In the rows, zero is written as 128.
Each row of numbers stands for one thing and depends on some of the facts below. Use the named rows to name the rest.

How the things are related:
Z_102 ψ: Z_942, Z_883, Z_683
Z_104 ψ: Z_314, Z_682, Z_14, Z_566, Z_643
Z_129 ψ: Z_917, Z_771, Z_898, Z_16
Z_131 ψ: Z_107, Z_690, Z_248
Z_137 ψ: Z_917, Z_619, Z_974
Z_148 ψ: Z_202, Z_484, Z_734
Z_152 ψ: Z_755, Z_905, Z_332, Z_675, Z_654, Z_617
Z_167 ψ: Z_951, Z_668
Z_196 ψ: Z_16, Z_49
Z_208 ψ: Z_371, Z_143, Z_166, Z_695
Z_285 ψ: Z_978, Z_144
Z_295 ψ: Z_774, Z_643
Z_329 ψ: Z_967, Z_957
Z_400 ψ: Z_951, Z_654, Z_540
Z_428 ψ: Z_490
Z_431 ψ: Z_236, Z_842, Z_774
Z_439 ψ: Z_274, Z_446, Z_649, Z_225
Z_447 ψ: Z_72, Z_16
Z_458 ψ: Z_333, Z_496, Z_643
Z_462 ψ: Z_538, Z_649, Z_957
Z_519 ψ: Z_588
Z_525 ψ: Z_484
Z_56 ψ: Z_252, Z_266, Z_73, Z_16, Z_869
Z_576 ψ: Z_942, Z_190
Z_581 ψ: Z_917, Z_965, Z_540
Z_596 ψ: Z_446, Z_190, Z_638
Z_603 ψ: Z_202
Z_625 ψ: Z_700, Z_540
Z_658 ψ: Z_185, Z_342, Z_771
Z_662 ψ: Z_510
Z_663 ψ: Z_825, Z_930, Z_565
Z_669 ψ: Z_967, Z_716, Z_73
Z_701 ψ: Z_315, Z_516
Z_717 ψ: Z_908, Z_478, Z_668
Z_731 ψ: Z_895, Z_927, Z_460, Z_236, Z_510
Z_776 ψ: Z_14, Z_665, Z_478, Z_700
Z_780 ψ: Z_484, Z_566, Z_144
Z_804 ψ: Z_801, Z_930, Z_144
Z_832 ψ: Z_510, Z_779, Z_451
Z_845 ψ: Z_41
Z_862 ψ: Z_374, Z_597, Z_73, Z_512
Z_914 ψ: Z_951, Z_695, Z_516
Z_916 ψ: Z_809, Z_683
Z_932 ψ: Z_657, Z_374
Z_952 ψ: Z_951, Z_890
Z_955 ψ: Z_621
Z_973 ψ: Z_722, Z_797, Z_664, Z_626, Z_41
ρ 962 <- Z_102, Z_138, Z_152, Z_274, Z_285, Z_458, Z_512, Z_538, Z_56, Z_565, Z_576, Z_613, Z_626, Z_643, Z_649, Z_663, Z_668, Z_695, Z_741, Z_776, Z_797, Z_916, Z_951, Z_952, Z_974
ρ 826 <- Z_104, Z_107, Z_131, Z_14, Z_143, Z_166, Z_185, Z_190, Z_208, Z_225, Z_226, Z_248, Z_295, Z_314, Z_315, Z_316, Z_329, Z_332, Z_333, Z_374, Z_41, Z_439, Z_446, Z_447, Z_462, Z_484, Z_516, Z_519, Z_540, Z_581, Z_596, Z_617, Z_619, Z_621, Z_654, Z_657, Z_665, Z_675, Z_682, Z_683, Z_701, Z_72, Z_771, Z_774, Z_804, Z_840, Z_883, Z_895, Z_917, Z_927, Z_942, Z_955, Z_957, Z_966, Z_967, Z_978
ρ 207 <- Z_129, Z_371, Z_417, Z_428, Z_478, Z_496, Z_566, Z_590, Z_597, Z_662, Z_664, Z_669, Z_731, Z_780, Z_825, Z_832, Z_862, Z_869, Z_905, Z_973
ρ 596 <- Z_136, Z_137, Z_202, Z_252, Z_342, Z_431, Z_525, Z_553, Z_588, Z_625, Z_658, Z_690, Z_716, Z_722, Z_73, Z_755, Z_779, Z_845, Z_890, Z_914, Z_930
ρ 602 <- Z_144, Z_148, Z_16, Z_163, Z_167, Z_196, Z_236, Z_266, Z_400, Z_451, Z_460, Z_488, Z_49, Z_490, Z_510, Z_59, Z_598, Z_603, Z_638, Z_700, Z_717, Z_734, Z_801, Z_809, Z_842, Z_898, Z_908, Z_932, Z_965

Named rows:
[123  93 138  92 112 123 120  88 135  84 108 116 133 142 126 151  94 149
 185 121 103 131 106 135 141 157 176 162 199 146 142  61 146  95 168 169
  85 130 101 111 117 103 118 125]: Z_431
[141 112 158 119 110 102 140 106 131 130  91  81 159 130 120 142 106 156
 146 103  92 117 114 158 138 148 160 161 205 147 139  58 158 134 156 170
  83 115 113 130 127  92 133 124]: Z_930
[122  87 143  68 108  88 133  98 138  98 160 101 151 114 134 137  96 155
 241 138 105 152 114 134 130 145 146 164 182 155 139  64 177  99 198 189
 118 131 109 144 106 104 118 133]: Z_625
[140  76 144 115 125 125 129  90 137 120  58 122 150 140 177 128 111 155
 147 151 130 133 103 128 147 126 153 149 179 162 135  64 162 111 193 142
  74  97 109  98  95  95  97 144]: Z_973
[139  93 187 122 154 141 163 123 130 170  98  63 147 117 129 112 105 149
  45 128  84 115 114 152 117  87 168 146 174 150 157  50 155 199 174 176
 110 105 117  92 108  96 129 119]: Z_484
[139 117 159 106 166 111 141 120 127 127  66  95 146 118 133 118 130 150
  39 140  90 125 104 167 121 126 166 136 191 154 147  50 159 144 130 176
 116 101 129 102 101  94 125 133]: Z_72
[164 119 157 125 148  99 126 114 144 107  50  78 157 118 120 125 104 144
  97 114 110 105 129 154 131 153 128 159 188 140 135  47 166 150 144 166
  79 106 124  91  99 115  96 131]: Z_490
[135 113 156 110 153 113 138 118 131 131  81  78 145 119 138 106 137 148
  44 136  93 123 107 163 126 125 156 140 190 157 146  46 163 161 136 179
 127 110 123 106 103  93 124 137]: Z_675
[149 116 155 111 112  95 137 109 129 124  86  93 158 122 117 144 110 159
 144 107  93 121 112 163 135 154 155 156 208 144 136  60 157 129 153 170
  82 111 113 135 123  87 132 126]: Z_252
[100  96 139 125 147 109 131 102 137 119  78 120 133 144 163 118 128 138
  85 152 116 121 107 167 119 114 180 143 170 167 149  48 163 111 174 178
 105 133 110 108  85 124 127 134]: Z_596
[157 104 126 140 136 122 117 115 133 139  50  71 158 104 122 131 122 149
 142  82 111 100 107 151 126 111 109 139 190 160 130  52 155 136 156 174
 142 108 114 120  99 106 125 135]: Z_649
[146 116 154 114 107  95 139 108 131 126  94  79 159 125 122 141 111 157
 149 107  94 122 113 159 138 154 154 159 206 147 136  58 161 133 150 170
  87 116 113 135 126  89 130 128]: Z_755
[135 112 155 111 154 116 138 118 131 130  79  80 145 120 136 106 136 147
  43 135  92 126 107 163 126 125 158 140 190 156 146  46 162 160 137 178
 126 110 122 106 103  94 124 136]: Z_226
[159  98 157 127 127 117 138 103 133 137  37  81 167 133 160 120 125 158
 105 135 115 126 105 136 152 131 140 148 196 160 133  58 165 142 154 142
  84  82 123 100 113  78 103 149]: Z_371
[124  92 144  83 119  91 137 100 132 104 124 123 148 120 133 153  93 157
 218 133 105 145 110 142 123 146 163 159 185 150 142  65 171  84 189 178
  86 124 106 129 108 106 124 127]: Z_137
[152 104 150 100 138 124 120 115 131 140  82  99 137 108 145  98 151 153
  26 129  98 117 111 184 128 128 140 138 194 151 137  48 158 181 163 182
 127 110 104 125  88  88 128 137]: Z_967
[139 111 154 108 150 117 134 116 131 132  80  83 143 119 137 106 139 149
  39 133  94 124 107 169 127 127 153 140 192 155 144  46 161 164 142 178
 127 110 119 110  99  93 124 135]: Z_657
[134 112 156 105 156 123 128 111 131 120  80  77 142 127 135 106 136 146
  38 132  88 123 105 162 132 123 160 144 193 155 147  46 160 157 128 181
 132 105 124 100 107  96 122 136]: Z_333
[169 124 162 122 162  93 130 116 141 103  37  92 159 116 117 134  97 147
  94 119 106 106 127 157 125 155 135 154 190 137 135  51 163 137 139 164
  72  96 130  86  97 113  96 127]: Z_49
[135 114 157 113 154 113 138 117 132 130  77  79 144 123 136 107 136 146
  40 135  93 123 107 164 128 125 158 139 191 157 146  46 159 159 136 177
 125 110 124 108 102  92 124 136]: Z_166
[156 112 144 145 136 102 144 115 143 116  87  59 168 119 102 137 103 144
 147 108 115  87 106 138 138 121 114 122 190 169 125  56 119 140 139 177
 190 106 166 156  95  68 105 133]: Z_951

Name these rows:
No name comes twice in this set of rows, the named rows included.
[167 121 152 127 148 101 136 121 145 108  50  73 152 111 119 126 100 145
  95 118 110 116 128 145 129 172 129 155 189 138 137  44 163 153 138 159
  72 114 120  83 102 108  92 133]	Z_451
[168 120 130 129 140 109 154 137 147 108  48  62 137  95 113 132  98 147
  95 126 117 143 123 122 129 219 132 148 194 133 143  34 158 159 123 138
  48 137 102  60 110  96  81 138]	Z_510
[127 115 152 125 148 107 135 115 132 135  69  81 146 128 147 105 141 145
  42 132  98 120 108 172 126 122 159 142 188 161 146  44 167 152 140 178
 117 116 118 111 100 104 129 136]	Z_446
[119 119 150 135 154 102 139 114 133 133  60  78 149 136 149 109 140 142
  45 136  99 118 107 170 124 121 167 143 187 165 148  43 170 141 133 176
 112 119 124 106 104 112 131 137]	Z_683
[133  83 122 109 152 152  92  86 136  82  69 102 138 131 118 144  97 139
 180  94 109 104  99 121 133  95 138 146 182 159 138  59 140  88 159 180
 155 108 118  89  98 123 110 128]	Z_458
[147 104 168 121 107 106 154 113 130 151 101  76 160 120 118 144  97 159
 150 103  92 119 117 155 131 139 157 160 197 143 142  59 157 155 176 168
  77 116 107 131 125  88 134 121]	Z_202
[126  98 156 115  98  90 149  93 144  94 131 119 147 148 121 154  84 148
 182 144 117 104 112 151 145 157 174 144 192 155 132  66 118 109 182 171
 113 132 136 165  99  72 113 122]	Z_914
[126  83 138  95 135 127 117 102 137 123 101 132 123 123 160 107 136 146
  73 148 114 122 109 172 122 120 157 142 175 157 141  52 156 144 197 184
 120 129  95 119  73 106 124 133]	Z_462
[153  79 176 123 147 128 148 108 148 131  85 105 144 118 127 141  58 142
 138 128 117 103 135 135 114 117 149 162 156 135 146  56 152 160 218 163
  58 117 109  75  85 126  92 112]	Z_148
[155  94 147 109 142 110 114  99 149  91  68 127 138 120 136 133  91 143
 128 132 126 105 129 153 125 148 137 157 174 138 134  54 155 129 192 167
  74 119 108  95  75 121  90 127]	Z_932
[137  85 122 124 142 126 122 105 137 112  81 101 146 112 124 144  98 145
 191 107 120 110 104 129 121 107 127 136 172 163 135  58 145 101 181 177
 145 118 118 115  88 112 112 131]	Z_152
[152 113 153 109 102 100 132 107 130 128  92  92 155 121 123 138 116 159
 141 104  95 118 115 168 139 155 147 157 209 143 132  59 157 142 162 172
  87 115 105 143 119  86 132 128]	Z_716

The same things again, as new rows of numbers:
Known rows:
[117 155 135 126  97 163 129 101  43 114 130 116  95 141 171 118 150 100
 126 164  74 173 160 152 116  87  94  67 178 196 118  80 104 157 130 158]: Z_662
[ 72 158  88 131 132 103 182 120  99 135  90 142 147  63  88  80 155 105
 124 183 155 155 110 133 151 172 132 133 123 131 140 167 135 148  60  93]: Z_148
[101 133 142 139  67 166 134  98  88 130 100 120 105 136 170 103 157 107
 130 167  35 168 151 144 114 118 103  53 187 171 138  76 132 143 142 155]: Z_862
[152 159 131 102 145 132  82 160 128 143 149 159  98 184  94 162 115 134
  99  99 137  88 158 127 121  90 110 133  79 126 117 144 137 143 149 130]: Z_895
[114 119 112 140  87 161 131  95  62 119 130  97  89 164 185 112 158 120
 126 147  86 179 140 142 128 123 107  84 182 174 112  55 120 148 122 174]: Z_905
[ 35 157 101 155 149 115 196 131  96 126 111 144 160 102 111  84 146 121
 135 171 150 137 112 151 155 181 152 121 121 103 120 155 131 147  76 108]: Z_49
[ 52 162 103 153 141 116 197 130 114 118  97 158 145  77  98  67 139 114
 117 183 124 134 116 147 145 188 143 112 119 119 134 167 132 141  89  94]: Z_932
[135 134 132 119 124 130  92 151 167 159 130 164 105 183  99 149 115 141
 105  99 105  85 153 110 126 121 115 128  83 101 130 135 163 130 161 137]: Z_657
[150 137 125 116 125 116  92 147 150 148 129 160 102 188  97 148 117 137
 106  86 137  97 147 107 128 106 111 140  80 108 130 133 161 141 146 140]: Z_107
[153 141 146  94 101 101  81 162 161 128 101 164  98 167  92 129 119 150
 102  95 123  94 136 132 121 116  79 129  95 117 152 133 165 114 162 110]: Z_439
[205  99 146 197 115 154 130  96 157  72 117 111 185  83 141 141  93 148
 121 155 154 124  91 150 132  98 172 140 198 141 160 121  93 130 136 100]: Z_152
[112  94 159  83 177 116 157 147 151 138 156  74 130  61 193 115 120  86
 173  83 110 167 123 121  83 138 135 142 106 143 123 132  82 101 142 152]: Z_690
[163 128 122 115 117 113  82 155 176 136 118 152  86 176  92 136 120 141
  68  86 135  97 126 123 116 122 113 121  95 132 149 128 155 145 135 133]: Z_701
[153 143 140 104 116 108  87 148 162 142 107 159 104 170  89 139 115 131
  89  83 132 100 136 118 116 100 105 125  92 121 151 136 161 147 139 130]: Z_131
[119 146 153 129  73 142 141  68  64 101  96 117  94 126 167 101 148  92
 125 126  76 176 150 106 127 103 103  44 199 175 133  62 141 141 122 158]: Z_973
[152 136 120  90 123 128  67 143 145 165 143 144 100 177  80 171 139 142
 104 105 137  90 140 101 132 117 114 135 104 113 118 139 161 118 129 129]: Z_682
[146 144 140 117 132 109 102 127 148 137 128 161  94 177  95 151 113 129
 107  60 142  89 153  69 139 111 121 120  93  96 115 126 174 129 148 143]: Z_41
[127 132 120 113  62 154 114  82  68 145 102 100 104 124 156 123 176  98
 134 173  71 190 147 125 124 101  95  86 193 186 134  76 133 146 109 155]: Z_780
[160 120 110 124 127 124  90 154 165 145 135 150  84 190 104 138 115 145
  82  88 132  95 138 114 125 124 117 139  84 120 128 124 157 144 144 147]: Z_143
[ 25 155  93 164 154 123 201 134  95 132 121 141 163 113 114  86 146 127
 144 173 149 132 111 151 159 187 155 125 117  93 110 153 130 144  77 116]: Z_16
[113  95 163  75 172 111 152 145 155 138 151  72 131  56 189 117 123  86
 167  87 109 168 115 120  78 142 134 136 111 148 129 134  83  94 140 143]: Z_553

Which thing is each row?
No name comes twice in this set of rows, the named rows included.
[150 133 116  91 126 127  67 142 145 162 146 141 102 186  83 174 140 147
 101 102 142  87 136 103 136 124 120 136 100 112 111 134 164 112 128 131]	Z_14
[205 104 138 182 105 153 127  80 149 107 115 115 198  70 130 154 105 133
 155 179 139 140 115 124 142  80 159 165 187 134 157 138 102 128 140 102]	Z_285
[112  78 149  85 179 116 150 151 159 136 161  60 125  71 196 117 124  99
 157  80 119 168 106 130  82 154 142 138 113 147 120 124  78  99 127 155]	Z_755
[197  90 126 202 130 165 131  87 145  88 152 102 175 103 147 158 100 160
 144 166 152 116 104 131 152 119 178 160 191 127 124 121  95 107 141 114]	Z_668
[ 72 158  85 136 139 105 187 121  97 129  97 139 146  73  94  77 156 107
 127 183 157 155 114 132 155 171 135 136 120 125 132 162 134 147  66 100]	Z_603
[ 84  88 161  94 170 133 159 152 168 156 163  79 142  72 197 122 122  96
 184 103  76 155 126 124  81 160 144 132 107 123 116 139  86  87 157 151]	Z_73
[ 63 155  93 143 141  95 197 137  77  98 109 150 135  95 115  64 145 136
 148 172 166 143 111 149 167 191 115 145 114 114 115 153 134 121 100  90]	Z_638
[138 117 117 113 129 125  79 154 152 153 146 138 105 208 101 162 130 157
  95  83 150  88 124 119 128 127 127 135  97 104 119 117 160 132 127 146]	Z_540
[139 132 128 115 116 121  88 157 159 149 131 170  96 192 102 144 119 155
 117 104 112  84 152 116 131 129 101 138  83 100 125 131 165 113 171 129]	Z_957
[ 72 147  88 147 148 107 184 130 107 104 112 133 126  86  97  72 150 124
  93 168 164 141  90 151 147 201 146 113 136 138 130 151 127 141  58  96]	Z_167
[149 119 111 119 129 120  84 152 158 146 142 142  93 200 103 150 125 153
  86  82 145  91 127 120 128 128 123 137  91 112 120 118 154 136 132 148]	Z_654
[ 95 128 127 149  78 173 140  96  76 133 127 117 104 155 180 114 153 115
 145 167  42 164 163 135 126 128 108  70 177 159 114  70 127 138 147 167]	Z_597
[200  99 127 197 115 154 140  82 139 108 133 115 193  86 141 154  99 140
 168 179 149 136 124 121 152  84 166 177 172 119 139 130  97 130 149 117]	Z_565

